Look-ups in named tables: a row name and a column name give one cell, copied from the table.

Tibo.csv
,Gerep,Lilalog,Perul,Borazim,Kap,Buguzut
Mesalo,99,196,169,129,50,224
Gubu,65,94,225,252,90,127
Lenatun,175,140,172,172,141,169
Niz,165,138,168,186,121,149
Mudul,82,215,154,139,66,212
Nof,193,76,161,127,64,186
Bek,181,122,123,81,15,198
Feb,41,195,180,154,25,214
Gurud,136,139,195,206,147,149
Zesapa,132,141,161,112,2,219
Rikozo,184,135,155,147,113,172
Balif,115,154,191,205,132,156

Gubu, Lilalog: 94
Lenatun, Gerep: 175
Balif, Lilalog: 154
Gubu, Kap: 90
Rikozo, Buguzut: 172
Lenatun, Lilalog: 140
Lenatun, Kap: 141
Mesalo, Gerep: 99
Mudul, Perul: 154
Which row has the largest Gerep? Nof

Gakip:
fields: Ver, Rineko
Sakiz: [60.1, 48.0]
Nenila: [43.3, 32.9]
Gad: [52.6, 69.1]
Nemi: [52.3, 80.9]
Padeb: [51.3, 73.4]
Zagidu: [42.1, 69.7]
Zinufi: [32.1, 29.9]
Bon: [48.0, 47.0]
Laverul: [34.4, 38.6]
Mezefo: [69.0, 18.6]

Bon, Ver => 48.0
Laverul, Rineko => 38.6
Gad, Rineko => 69.1
Nenila, Rineko => 32.9
Padeb, Ver => 51.3
Sakiz, Rineko => 48.0
Laverul, Ver => 34.4
Nenila, Ver => 43.3
Zagidu, Rineko => 69.7
Mezefo, Ver => 69.0
Padeb, Rineko => 73.4
Bon, Rineko => 47.0
Zinufi, Rineko => 29.9
Nemi, Rineko => 80.9
Sakiz, Ver => 60.1
Mezefo, Rineko => 18.6
Which row has the largest Rineko? Nemi

Dobit =
cols = Pez, Menupup
Silatug: [-61.0, 60.4]
Mab: [10.4, 41.6]
Mivesem: [-45.9, 50.6]
Zir: [45.1, 55.0]

What is the Menupup of Zir in Dobit?
55.0
What is the Pez of Silatug in Dobit?
-61.0
What is the Menupup of Mivesem in Dobit?
50.6
What is the Pez of Mab in Dobit?
10.4
What is the Menupup of Silatug in Dobit?
60.4
What is the Pez of Zir in Dobit?
45.1
What is the Pez of Mivesem in Dobit?
-45.9
What is the Menupup of Mab in Dobit?
41.6
Which row has the largest Pez? Zir

Bos =
fields: Sufe, Poma
Derasi: [8198, 4319]
Basov: [7683, 4800]
Simeg: [4586, 6220]
Rufusi: [7969, 7833]
Lesezi: [329, 3778]
Bor: [7454, 4782]
Fusuv: [6235, 3703]
Rizu: [8402, 5454]
Lafa: [6144, 6680]
Rek: [5627, 7520]
Kas: [2237, 8969]
Ralebos: [9259, 8448]

What is the Sufe of Bor in Bos?
7454
What is the Sufe of Lesezi in Bos?
329
What is the Poma of Derasi in Bos?
4319
What is the Sufe of Derasi in Bos?
8198
What is the Poma of Kas in Bos?
8969
What is the Poma of Basov in Bos?
4800
What is the Poma of Rek in Bos?
7520
Row with the largest Poma: Kas

Muref:
,Kif,Kun,Pufod,Mem,Nubafep,Pum,Zivuged,Zafo,Mus,Vupe
Vita,254,489,333,577,301,872,698,671,265,399
Rof,489,335,378,138,247,133,28,92,393,469
Vez,341,590,358,545,92,664,501,643,245,582
Fevudul,169,199,294,511,636,568,633,481,347,34

Zivuged of Fevudul = 633
Mus of Vez = 245
Kif of Vez = 341
Pufod of Rof = 378
Kun of Rof = 335
Pum of Rof = 133
Zafo of Fevudul = 481
Pufod of Vita = 333
Kif of Vita = 254
Pum of Vez = 664
Zafo of Vez = 643
Nubafep of Fevudul = 636
Pufod of Fevudul = 294
Mem of Rof = 138
Nubafep of Rof = 247
Mem of Vez = 545
Mus of Vita = 265

Sira.tsv
	Dovak	Fusa	Pamoven	Rafun
Dav	0.494	0.538	0.607	0.515
Zaful	0.518	0.652	0.516	0.411
Bur	0.572	0.494	0.224	0.416
Zurut	0.583	0.704	0.605	0.642
Fabesos	0.481	0.488	0.495	0.665
Sev	0.489	0.594	0.658	0.749
Nolas	0.829	0.729	0.525	0.852
Guf	0.508	0.521	0.525	0.360

Fusa of Bur: 0.494
Rafun of Bur: 0.416
Dovak of Guf: 0.508
Rafun of Dav: 0.515
Pamoven of Dav: 0.607
Fusa of Guf: 0.521
Dovak of Sev: 0.489
Pamoven of Fabesos: 0.495
Dovak of Zurut: 0.583
Rafun of Guf: 0.360
Dovak of Fabesos: 0.481
Fusa of Zaful: 0.652
Rafun of Fabesos: 0.665
Dovak of Dav: 0.494
Pamoven of Sev: 0.658
Rafun of Nolas: 0.852
Fusa of Zurut: 0.704
Pamoven of Zurut: 0.605
Dovak of Nolas: 0.829
Rafun of Sev: 0.749

Sepivik:
         Poduka  Povovis  Ziv  Sigufe  Zit  Tufof  Ronirok  Dol  Tama
Nanemo       85      152  100     142   86     58       86  122   183
Rel         140       93  142      88   76    107       77  116   118
Mudemuv      89      238  107     116  107     27      117  122   110
Mesivuf     160      145  147     115  178    172      189  131    56
Zoz         161      180  175     103   56     49       89  136   155
Vas         104      192  118     123   94     50      105  125   141
Rur         102      167  105     141  142    104      144  125   126
Zag         123       84  129      97   67     96       62  113   141
Fom         152       59  132     108  168    210      159  119    65

Fom, Dol => 119
Mudemuv, Ziv => 107
Zoz, Ziv => 175
Zag, Povovis => 84
Zag, Ziv => 129
Zag, Poduka => 123
Mudemuv, Povovis => 238
Nanemo, Sigufe => 142
Mudemuv, Sigufe => 116
Zag, Zit => 67
Fom, Povovis => 59
Rur, Ziv => 105
Zag, Ronirok => 62
Fom, Zit => 168
Vas, Ziv => 118
Zoz, Poduka => 161
Rel, Poduka => 140
Zag, Tufof => 96
Mudemuv, Tama => 110
Rel, Dol => 116
Row with the largest Tufof: Fom

Table Laviva
columns: Zetuvu, Voro
Loz: [97, 105]
Mado: [135, 112]
Lekir: [95, 89]
Ramule: [146, 71]
Tid: [130, 104]
Fogom: [112, 64]
Pegomam: [98, 112]
Vidu: [102, 102]
Nid: [146, 85]
Faluke: [130, 134]
Lasavoz: [152, 139]
Lek: [110, 96]
Sulele: [91, 52]
Mituva: [89, 226]

Voro of Fogom: 64
Zetuvu of Lasavoz: 152
Zetuvu of Tid: 130
Voro of Tid: 104
Zetuvu of Mituva: 89
Zetuvu of Pegomam: 98
Voro of Lek: 96
Zetuvu of Lekir: 95
Voro of Faluke: 134
Zetuvu of Nid: 146
Voro of Loz: 105
Zetuvu of Lek: 110
Voro of Sulele: 52
Voro of Nid: 85

Table Gaman
fields: Biluk, Varitin, Pubu, Revuf, Tafane, Zet
Tobudu: [54, 116, 158, 155, 169, 219]
Mos: [41, 117, 162, 151, 169, 222]
Lik: [43, 116, 162, 152, 169, 222]
Femosa: [62, 116, 157, 157, 169, 216]
Vek: [66, 115, 155, 158, 169, 215]
Fid: [50, 116, 160, 154, 169, 219]
Podo: [58, 116, 158, 156, 169, 217]

Podo, Varitin -> 116
Tobudu, Revuf -> 155
Mos, Tafane -> 169
Vek, Biluk -> 66
Femosa, Varitin -> 116
Vek, Varitin -> 115
Fid, Varitin -> 116
Tobudu, Biluk -> 54
Lik, Tafane -> 169
Femosa, Tafane -> 169

